Here is a tiny trained network, its code and every weight. The questions are about switching its units off for an input and a target symbol, where a switched-off unit gives its printed mean instead of its output.

import numpy as np


def w(rows, s, z=0):
    codes = np.array(rows[::2]) - 128.0
    scale = np.full(codes.shape[1], s)
    scale[-1] = z or s
    return codes * scale


def norm(h):
    return h / np.sqrt((h * h).mean(-1, keepdims=True) + 1e-5)


def f(y):
    return y / 2 * (1 + np.tanh(0.7978845608 * (y + 0.044715 * y**3)))


def softmax(a):
    e = np.exp(a - a.max(-1, keepdims=True))
    return e / e.sum(-1, keepdims=True)


def log_softmax(a):
    a = a - a.max(-1, keepdims=True)
    return a - np.log(np.exp(a).sum(-1, keepdims=True))


def net(x, mask):
    ids = ['αβεμξφψ'.index(c) for c in x.split()]
    T = len(ids)
    res = E[ids] + P[:T]
    u = 0
    for l in range(3):
        r = norm(res)
        for j in range(2):
            rows = slice(2 * j, 2 * j + 2)
            q, k, v = (r @ M[l][rows].T for M in (Q, K, V))
            z = softmax(np.where(np.tri(T) > 0, q @ k.T / 2**0.5, -1e9)) @ v
            o = O[l][rows]
            res = res + np.where(mask[u + j], z, o[:, -1]) @ o[:, :-1]
        u += 2
        y = f(norm(res) @ A[l][:, :-1].T + A[l][:, -1])
        res = res + np.where(mask[u : u + 8], y, B[l][:, -1]) @ B[l][:, :-1]
        u += 8
    return log_softmax(norm(res)[-1] @ U[:, :-1].T + U[:, -1])


Q, K, V, O, A, B = {}, {}, {}, {}, {}, {}
E = w([
[147,90,161,76,92,127],'α',
[128,94,162,123,48,127],'β',
[111,127,175,154,47,135],'ε',
[178,35,188,142,61,94],'μ',
[125,127,53,254,250,129],'ξ',
[130,132,168,100,64,119],'φ',
[142,124,190,113,26,65],'ψ',
],0.0044)
P = w([
[172,151,91,103,106,143],'0',
[62,3,175,133,192,137],'1',
[53,54,154,153,135,139],'2',
[73,91,178,169,126,131],'3',
[101,107,181,169,118,126],'4',
[129,125,187,159,112,115],'5',
[144,135,179,151,107,111],'6',
[154,139,170,151,106,97],'7',
[163,145,160,151,104,85],'8',
[165,150,147,147,101,87],'9',
[172,153,143,144,103,71],'10',
[191,154,140,155,99,78],'11',
[200,154,134,166,101,78],'12',
],0.005)
Q[0] = w([
[115,112,159,165,157,96],'0.h1',
[157,47,231,254,147,44],'0.h1',
[127,125,156,116,100,148],'0.h2',
[96,85,162,126,107,132],'0.h2',
],0.04)
K[0] = w([
[202,165,108,211,126,101],'0.h1',
[205,185,6,155,191,175],'0.h1',
[157,153,125,179,204,90],'0.h2',
[111,130,165,155,199,120],'0.h2',
],0.023)
V[0] = w([
[51,229,153,146,205,97],'0.h1',
[111,235,137,179,2,151],'0.h1',
[126,168,65,136,127,144],'0.h2',
[124,102,132,180,128,99],'0.h2',
],0.0098)
O[0] = w([
[28,255,156,70,147,36,194],'0.h1',
[243,203,207,141,192,171,53],'0.h1',
[124,173,156,22,148,133,98],'0.h2',
[142,130,183,133,42,188,252],'0.h2',
],0.0048,0.0046)
A[0] = w([
[79,46,103,130,214,140,38],'0.n1',
[142,142,1,89,62,69,104],'0.n2',
[105,186,77,76,150,140,118],'0.n3',
[142,137,16,31,173,221,48],'0.n4',
[76,181,170,56,99,212,130],'0.n5',
[80,139,141,198,201,98,3],'0.n6',
[90,98,211,104,119,123,93],'0.n7',
[165,120,151,61,30,96,77],'0.n8',
],0.0078,0.0023)
B[0] = w([
[64,204,171,131,87,163,134],'0.n1',
[213,114,227,160,152,177,186],'0.n2',
[145,21,141,190,150,123,140],'0.n3',
[155,138,183,20,254,54,114],'0.n4',
[116,13,128,174,140,75,205],'0.n5',
[47,179,35,152,100,194,161],'0.n6',
[55,98,87,152,115,47,199],'0.n7',
[76,173,135,215,87,88,254],'0.n8',
],0.0074,0.0047)
Q[1] = w([
[125,109,144,116,144,145],'1.h1',
[115,115,132,143,123,131],'1.h1',
[154,100,69,34,104,124],'1.h2',
[84,89,142,252,160,187],'1.h2',
],0.018)
K[1] = w([
[125,132,158,147,116,120],'1.h1',
[135,133,123,118,144,143],'1.h1',
[78,146,63,208,111,106],'1.h2',
[174,142,133,6,211,144],'1.h2',
],0.019)
V[1] = w([
[219,102,215,100,11,27],'1.h1',
[144,21,251,23,100,147],'1.h1',
[122,95,219,60,90,121],'1.h2',
[110,114,170,201,190,105],'1.h2',
],0.011)
O[1] = w([
[3,169,119,68,74,127,136],'1.h1',
[6,188,35,145,128,36,124],'1.h1',
[138,129,148,180,98,131,209],'1.h2',
[107,167,145,144,84,182,254],'1.h2',
],0.0062,0.0034)
A[1] = w([
[16,175,96,138,134,99,137],'1.n1',
[103,159,125,112,99,102,124],'1.n2',
[88,144,119,155,145,144,90],'1.n3',
[112,140,119,62,185,90,104],'1.n4',
[59,115,88,72,164,130,2],'1.n5',
[121,162,159,146,174,162,50],'1.n6',
[159,125,117,148,121,115,130],'1.n7',
[2,162,76,101,146,108,112],'1.n8',
],0.02,0.0028)
B[1] = w([
[139,134,183,54,238,189,252],'1.n1',
[163,168,112,158,82,157,169],'1.n2',
[179,168,132,131,85,159,161],'1.n3',
[116,186,109,155,172,71,130],'1.n4',
[136,119,94,146,250,119,145],'1.n5',
[172,136,155,175,108,159,142],'1.n6',
[121,139,141,116,162,166,146],'1.n7',
[70,95,109,187,47,38,229],'1.n8',
],0.017,0.015)
Q[2] = w([
[206,124,179,177,119,166],'2.h1',
[145,29,201,192,160,218],'2.h1',
[52,165,87,66,152,101],'2.h2',
[230,160,26,7,140,60],'2.h2',
],0.019)
K[2] = w([
[208,139,97,78,103,82],'2.h1',
[202,140,2,83,158,102],'2.h1',
[88,81,176,202,110,133],'2.h2',
[69,31,156,112,94,67],'2.h2',
],0.021)
V[2] = w([
[132,40,144,106,63,160],'2.h1',
[167,175,137,77,59,104],'2.h1',
[139,117,39,84,152,143],'2.h2',
[6,168,148,126,110,172],'2.h2',
],0.016)
O[2] = w([
[195,2,201,161,105,154,1],'2.h1',
[131,162,194,71,125,227,18],'2.h1',
[220,137,165,45,134,77,90],'2.h2',
[129,75,41,113,67,202,130],'2.h2',
],0.0078,0.0079)
A[2] = w([
[145,76,23,116,233,120,97],'2.n1',
[36,132,217,99,81,77,130],'2.n2',
[76,72,126,157,116,166,135],'2.n3',
[136,109,163,26,153,205,68],'2.n4',
[101,193,81,114,222,104,129],'2.n5',
[80,167,170,42,236,139,86],'2.n6',
[213,111,140,49,251,101,2],'2.n7',
[196,143,113,180,57,89,130],'2.n8',
],0.013,0.005)
B[2] = w([
[108,135,139,180,202,140,142],'2.n1',
[144,162,199,210,177,151,254],'2.n2',
[187,141,73,82,108,71,170],'2.n3',
[28,74,157,57,179,121,150],'2.n4',
[171,67,207,119,156,107,222],'2.n5',
[155,121,4,86,55,135,194],'2.n6',
[66,159,219,164,18,75,153],'2.n7',
[68,150,106,122,148,176,154],'2.n8',
],0.018,0.0088)
U = w([
[86,73,129,149,227,53,90],'α',
[95,142,228,132,20,63,11],'β',
[196,201,153,177,147,245,134],'ε',
[202,2,89,136,57,153,143],'μ',
[60,167,1,148,55,151,175],'ξ',
[216,190,76,27,120,86,174],'φ',
[59,84,143,5,140,203,206],'ψ',
],0.0069,0.0011)

Each question gives the input, a string of symbols that net reads in full, and the target symbol t.
The units are the heads (2 rows each of Q, K, V and O) and the neurons (one row each of A and B). Each row of codes is followed by its name. A weight is (code - 128) times the scale printed after its matrix; where a second scale follows, it is the last column's (O, A, B and U).
mask holds one flag per unit, layer by layer, with each layer's heads first. A switched-off unit (its flag False) gives its mean, the last column of its rows in O or B, instead of its output. The means were averaged over made-up inputs and are rounded, as every weight is.
A unit's drop is (log p(t) with every unit on - log p(t) with that unit switched off) / (log p(t) with every unit on - log p(t) with every unit switched off).
The circuit of an input: a set's keep is (log p(t) with only the set's units on - log p(t) with every unit switched off) / (log p(t) with every unit on - log p(t) with every unit switched off). Starting from the 12 units with the biggest drops (on a tie, the unit counted first), units are removed one at a time, each time the one whose removal leaves the highest keep (on an exact tie, the one counted first), for as long as the keep stays at least 0.8.
units of the circuit, in order: the units of the circuit, biggest drop first
unit that matters most: the unit with the biggest drop
k most important neurons: the k neurons with the biggest drops, biggest first
top k neurons in layer l: the k neurons of layer l with the biggest drops, biggest first
input ψ α μ μ ε ξ μ μ μ φ ξ ξ ξ, target ψ: units of the circuit, in order -> [1.h1; 1.n8; 2.n2]
input φ φ φ ψ ψ ψ α ε, target φ: top 3 neurons in layer 0 -> [0.n8; 0.n2; 0.n4]
input μ β μ φ μ ε, target μ: units of the circuit, in order -> [0.h1; 2.n2]
input ψ β β β ψ, target ψ: unit that matters most -> 1.n8
input ξ φ φ ξ α, target ξ: 2 most important neurons -> [1.n3; 1.n8]
input β μ ξ ξ ξ, target ε: units of the circuit, in order -> [1.h1; 1.n8]
input φ ξ μ ψ ψ ξ ξ β φ ξ β ψ μ, target φ: 3 most important neurons -> [1.n8; 0.n8; 0.n4]
input μ ξ ξ ε β, target μ: top 3 neurons in layer 1 -> [1.n1; 1.n8; 1.n3]
input ξ α ψ φ ξ β μ μ α μ, target ξ: 3 most important neurons -> [1.n8; 0.n3; 1.n1]
input μ φ ψ ε ε ψ ξ α μ ξ φ, target μ: 4 most important neurons -> [1.n1; 1.n8; 0.n6; 1.n3]
input ξ ξ ψ ψ, target ξ: 3 most important neurons -> [1.n3; 1.n8; 0.n5]
input μ μ ξ α ψ ξ ψ ψ α, target μ: 2 most important neurons -> [1.n8; 1.n1]
input ξ ξ ξ ψ ξ ε ξ μ α ξ ψ μ φ, target ξ: 2 most important neurons -> [0.n4; 0.n1]
input μ ξ ξ φ μ ψ ξ μ ψ ξ, target μ: unit that matters most -> 2.h1
input ξ ψ ξ μ β β μ, target ξ: 3 most important neurons -> [1.n3; 0.n5; 1.n8]
input ξ ξ ξ μ ξ, target ξ: 2 most important neurons -> [1.n1; 0.n4]
input ξ ξ ξ ξ ξ α ψ, target ξ: top 2 neurons in layer 2 -> [2.n2; 2.n8]
input φ β ψ ξ β ξ, target φ: top 3 neurons in layer 0 -> [0.n8; 0.n4; 0.n6]
input ε ε ε β ε ψ μ β, target ε: 2 most important neurons -> [1.n1; 1.n8]
input μ μ ξ ξ ε ξ β ψ ξ β μ φ, target μ: 2 most important neurons -> [1.n1; 1.n6]
input ξ ψ ξ ε μ ξ ψ ξ φ ε β α, target ξ: unit that matters most -> 0.h2
input β β ε μ ψ μ ψ ξ ψ ξ, target β: 4 most important neurons -> [0.n7; 1.n8; 2.n7; 1.n1]
input ε ξ ε μ φ ψ α α ψ β ξ ψ, target ε: 2 most important neurons -> [1.n2; 2.n2]
input ε μ ε, target ε: 2 most important neurons -> [1.n1; 1.n8]
input ψ ε ξ φ ξ ξ ε β β ξ, target ψ: units of the circuit, in order -> [1.h1; 1.n8; 2.n4]
input φ φ φ μ, target φ: top 3 neurons in layer 0 -> [0.n8; 0.n4; 0.n2]
input ε ξ φ ξ ψ, target ε: unit that matters most -> 1.n1
